Here is a tiny trained network, its code and every weight. The questions are about switching its units off for an input and a class, where a switched-off unit gives its printed mean instead of its output.

import numpy as np


def w(rows, s, z=0):
    codes = np.array(rows[::2]) - 128.0
    scale = np.full(codes.shape[1], s)
    scale[-1] = z or s
    return codes * scale


def f(y):
    return y / 2 * (1 + np.tanh(0.7978845608 * (y + 0.044715 * y**3)))


def log_softmax(a):
    a = a - a.max(-1, keepdims=True)
    return a - np.log(np.exp(a).sum(-1, keepdims=True))


def net(x, mask):
    res = np.array(x, float).reshape(1, 4) / 4 @ E
    y = f(res @ A[0][:, :-1].T + A[0][:, -1])
    res = res + np.where(mask, y, B[0][:, -1]) @ B[0][:, :-1]
    return log_softmax(res[-1] @ U[:, :-1].T + U[:, -1])


A, B = {}, {}
E = w([
[157,49,50,153,175,121,159,100,88,117,128,115],'x0',
[197,122,171,109,176,125,98,138,157,145,49,153],'x1',
[141,54,122,155,127,34,87,138,104,178,56,89],'x2',
[146,106,166,250,198,151,189,171,91,165,206,91],'x3',
],0.013)
A[0] = w([
[121,136,106,151,104,143,164,155,107,154,202,107,84],'N1',
[170,155,200,210,184,164,159,154,111,200,135,109,193],'N2',
[138,147,55,56,183,203,194,115,115,48,122,157,181],'N3',
[180,25,109,115,113,99,134,188,104,171,62,110,67],'N4',
[211,120,116,159,203,151,133,82,126,78,141,115,242],'N5',
[109,134,194,53,156,124,49,110,169,112,92,163,169],'N6',
[143,135,202,194,181,127,148,149,113,151,139,157,149],'N7',
[119,128,183,81,99,122,113,107,140,82,84,154,175],'N8',
[63,133,167,112,96,123,158,82,143,87,207,156,93],'N9',
[117,78,178,159,185,123,41,168,90,97,146,197,175],'N10',
[117,93,139,74,77,106,58,228,78,173,73,89,202],'N11',
[113,57,86,249,132,128,150,116,22,174,132,55,221],'N12',
[120,84,55,101,86,101,112,107,113,85,166,166,210],'N13',
[192,93,63,118,200,190,142,60,78,108,138,140,184],'N14',
[129,179,83,83,47,190,60,171,123,2,184,205,252],'N15',
[159,95,221,49,138,103,90,107,203,130,78,195,207],'N16',
[86,220,155,159,142,212,191,171,149,123,156,180,253],'N17',
],0.0082,0.0038)
B[0] = w([
[97,143,148,96,124,209,144,135,140,95,126,113,173],'N1',
[63,82,192,153,203,112,200,189,101,102,218,154,224],'N2',
[82,58,116,216,71,115,202,111,202,98,70,140,178],'N3',
[110,227,122,108,114,114,111,92,149,134,171,156,185],'N4',
[150,45,135,99,101,91,109,201,154,134,57,73,184],'N5',
[156,160,165,70,137,186,52,56,120,92,167,108,191],'N6',
[103,105,162,158,230,155,166,134,103,78,151,149,192],'N7',
[163,154,170,76,92,184,102,143,74,129,135,190,175],'N8',
[130,166,120,107,91,174,102,104,111,42,185,192,171],'N9',
[111,53,159,103,160,116,82,145,102,143,155,64,156],'N10',
[200,202,136,68,61,117,106,88,110,76,139,103,188],'N11',
[173,79,73,33,116,115,193,139,64,119,137,53,250],'N12',
[118,175,64,141,71,153,198,83,93,65,212,98,166],'N13',
[121,48,28,178,184,65,148,176,157,163,47,100,183],'N14',
[57,142,181,164,75,213,189,2,123,95,153,170,213],'N15',
[171,188,203,45,55,183,144,114,104,173,124,97,205],'N16',
[95,147,192,197,176,207,136,73,116,59,162,158,224],'N17',
],0.0077,0.018)
U = w([
[155,71,222,125,161,136,116,198,85,142,156,81,64],'0',
[154,73,23,94,63,56,156,85,112,119,100,44,235],'1',
[205,164,145,102,51,131,2,104,153,179,56,122,71],'2',
[104,199,172,105,62,167,118,29,108,80,206,146,194],'3',
[81,102,149,203,133,142,175,107,168,91,141,188,93],'4',
[167,131,70,128,190,47,129,136,120,186,151,107,2],'5',
],0.0089,0.0036)

Each question gives the input, the list of numbers given to net, and the class t.
The units are the neurons (one row each of A and B). Each row of codes is followed by its name. A weight is (code - 128) times the scale printed after its matrix; where a second scale follows, it is the last column's (A, B and U).
mask holds one flag per neuron, in row order. A switched-off neuron (its flag False) gives its mean, the last column of its row in B, instead of its output. The means were averaged over made-up inputs and are rounded, as every weight is.
A unit's drop is (log p(t) with every unit on - log p(t) with that unit switched off) / (log p(t) with every unit on - log p(t) with every unit switched off).
The circuit of an input: a set's keep is (log p(t) with only the set's units on - log p(t) with every unit switched off) / (log p(t) with every unit on - log p(t) with every unit switched off). Starting from the 12 units with the biggest drops (on a tie, the unit counted first), units are removed one at a time, each time the one whose removal leaves the highest keep (on an exact tie, the one counted first), for as long as the keep stays at least 0.8.
units of the circuit, in order: the units of the circuit, biggest drop first
k most important neurons: the k neurons with the biggest drops, biggest first
drop of u: that unit's drop, to one decimal
input [-1,-1,7,0], class 1: units of the circuit, in order -> (N17)
input [1,0,8,-8], class 3: 4 most important neurons -> (N13 N4 N5 N14)
input [8,4,-7,3], class 4: 2 most important neurons -> (N3 N17)
input [7,6,1,-5], class 2: 2 most important neurons -> (N12 N16)
input [-8,5,7,0], class 2: 2 most important neurons -> (N15 N17)
input [2,2,3,-3], class 2: 3 most important neurons -> (N15 N2 N17)
input [4,7,-8,7], class 4: 3 most important neurons -> (N3 N17 N16)
input [-4,0,-3,8], class 0: 2 most important neurons -> (N15 N3)
input [-6,-5,6,2], class 0: drop of N13 -> 0.5
input [5,3,8,-6], class 2: drop of N15 -> 0.4
input [-3,5,5,-5], class 2: drop of N5 -> 0.0
input [-4,-6,1,8], class 0: 2 most important neurons -> (N12 N15)
